Here is a tiny trained network, its code and every weight. The questions are about switching its units off for an input and a class, where a switched-off unit gives its printed mean instead of its output.

import numpy as np


def w(rows, s, z=0):
    codes = np.array(rows[::2]) - 128.0
    scale = np.full(codes.shape[1], s)
    scale[-1] = z or s
    return codes * scale


def norm(h):
    return h / np.sqrt((h * h).mean(-1, keepdims=True) + 1e-5)


def f(y):
    return y / 2 * (1 + np.tanh(0.7978845608 * (y + 0.044715 * y**3)))


def log_softmax(a):
    a = a - a.max(-1, keepdims=True)
    return a - np.log(np.exp(a).sum(-1, keepdims=True))


def net(x, mask):
    res = np.array(x, float).reshape(1, 6) / 4 @ E
    u = 0
    for l in range(3):
        y = f(norm(res) @ A[l][:, :-1].T + A[l][:, -1])
        res = res + np.where(mask[u : u + 5], y, B[l][:, -1]) @ B[l][:, :-1]
        u += 5
    return log_softmax(norm(res)[-1] @ U[:, :-1].T + U[:, -1])


A, B = {}, {}
E = w([
[235,97,72,168,251],'x0',
[161,185,79,81,74],'x1',
[48,88,11,66,175],'x2',
[182,197,142,62,197],'x3',
[64,254,87,124,137],'x4',
[110,142,182,80,74],'x5',
],0.0076)
A[0] = w([
[110,181,75,105,87,4],'0.n1',
[140,45,115,116,79,35],'0.n2',
[164,184,119,92,251,62],'0.n3',
[175,184,205,150,94,19],'0.n4',
[36,137,171,139,134,80],'0.n5',
],0.02,0.0039)
B[0] = w([
[138,185,73,72,93,183],'0.n1',
[83,28,131,123,44,190],'0.n2',
[244,47,81,37,250,254],'0.n3',
[188,145,211,121,103,209],'0.n4',
[78,156,126,177,212,185],'0.n5',
],0.018,0.0095)
A[1] = w([
[113,100,121,192,193,90],'1.n1',
[212,118,59,223,100,161],'1.n2',
[176,192,216,154,79,5],'1.n3',
[83,253,41,95,75,5],'1.n4',
[138,179,129,47,199,200],'1.n5',
],0.021,0.0022)
B[1] = w([
[58,195,143,122,154,168],'1.n1',
[52,77,206,10,212,162],'1.n2',
[190,174,250,75,86,208],'1.n3',
[155,235,33,147,52,212],'1.n4',
[173,79,38,173,97,249],'1.n5',
],0.02,0.012)
A[2] = w([
[62,68,90,121,10,213],'2.n1',
[47,106,156,25,143,78],'2.n2',
[181,164,217,190,127,32],'2.n3',
[76,181,148,215,160,3],'2.n4',
[84,187,148,249,181,117],'2.n5',
],0.019,0.0026)
B[2] = w([
[113,77,137,244,79,255],'2.n1',
[164,207,173,253,171,196],'2.n2',
[74,118,131,14,91,210],'2.n3',
[38,118,121,63,108,157],'2.n4',
[38,94,90,6,92,167],'2.n5',
],0.018,0.0088)
U = w([
[102,122,171,138,221,2],'0',
[223,56,35,72,173,159],'1',
[156,223,18,148,25,132],'2',
[7,172,97,77,111,105],'3',
[187,152,186,47,45,191],'4',
[97,69,136,231,56,112],'5',
],0.017,0.005)

Each question gives the input, the list of numbers given to net, and the class t.
The units are the neurons (one row each of A and B). Each row of codes is followed by its name. A weight is (code - 128) times the scale printed after its matrix; where a second scale follows, it is the last column's (A, B and U).
mask holds one flag per neuron, layer by layer. A switched-off neuron (its flag False) gives its mean, the last column of its row in B, instead of its output. The means were averaged over made-up inputs and are rounded, as every weight is.
A unit's drop is (log p(t) with every unit on - log p(t) with that unit switched off) / (log p(t) with every unit on - log p(t) with every unit switched off).
The circuit of an input: a set's keep is (log p(t) with only the set's units on - log p(t) with every unit switched off) / (log p(t) with every unit on - log p(t) with every unit switched off). Starting from the 12 units with the biggest drops (on a tie, the unit counted first), units are removed one at a time, each time the one whose removal leaves the highest keep (on an exact tie, the one counted first), for as long as the keep stays at least 0.8.
circuit, biggest first: the units of the circuit, biggest drop first
unit that matters most: the unit with the biggest drop
k most important neurons: the k neurons with the biggest drops, biggest first
top k neurons in layer l: the k neurons of layer l with the biggest drops, biggest first
drop of u: that unit's drop, to one decimal
input [0,-6,-8,-8,6,-7], class 3: circuit, biggest first : 1.n1, 2.n5
input [-5,-4,8,-5,2,8], class 3: circuit, biggest first : 0.n5
input [-6,5,2,7,-5,4], class 2: circuit, biggest first : 0.n3, 1.n4
input [3,1,-4,-8,-1,-4], class 5: 2 most important neurons : 0.n2, 0.n3
input [2,0,0,2,-8,-4], class 0: 4 most important neurons : 1.n5, 1.n2, 1.n4, 2.n2
input [4,8,-5,-2,7,5], class 4: 3 most important neurons : 0.n4, 1.n3, 0.n5
input [-2,1,-2,0,-2,-5], class 4: 2 most important neurons : 0.n4, 0.n3
input [-3,5,7,1,-4,7], class 2: 3 most important neurons : 0.n1, 1.n4, 0.n3
input [-8,-6,8,-5,-2,-1], class 3: 2 most important neurons : 0.n5, 1.n1
input [-6,0,-4,-7,-4,3], class 5: 2 most important neurons : 0.n2, 2.n1
input [2,7,-2,7,7,-6], class 1: drop of 0.n3 : 1.2
input [4,-4,-2,-8,-4,5], class 5: drop of 0.n2 : 0.2
input [2,5,-1,-1,3,-3], class 1: drop of 0.n3 : 1.7
input [-2,5,7,0,-1,7], class 2: drop of 0.n2 : 0.0
input [5,-1,-8,-6,-7,0], class 4: top 2 neurons in layer 0 : 0.n3, 0.n4
input [-7,1,5,-1,1,8], class 2: unit that matters most : 1.n4
input [-5,-4,1,-2,-4,-5], class 5: 2 most important neurons : 0.n2, 2.n1
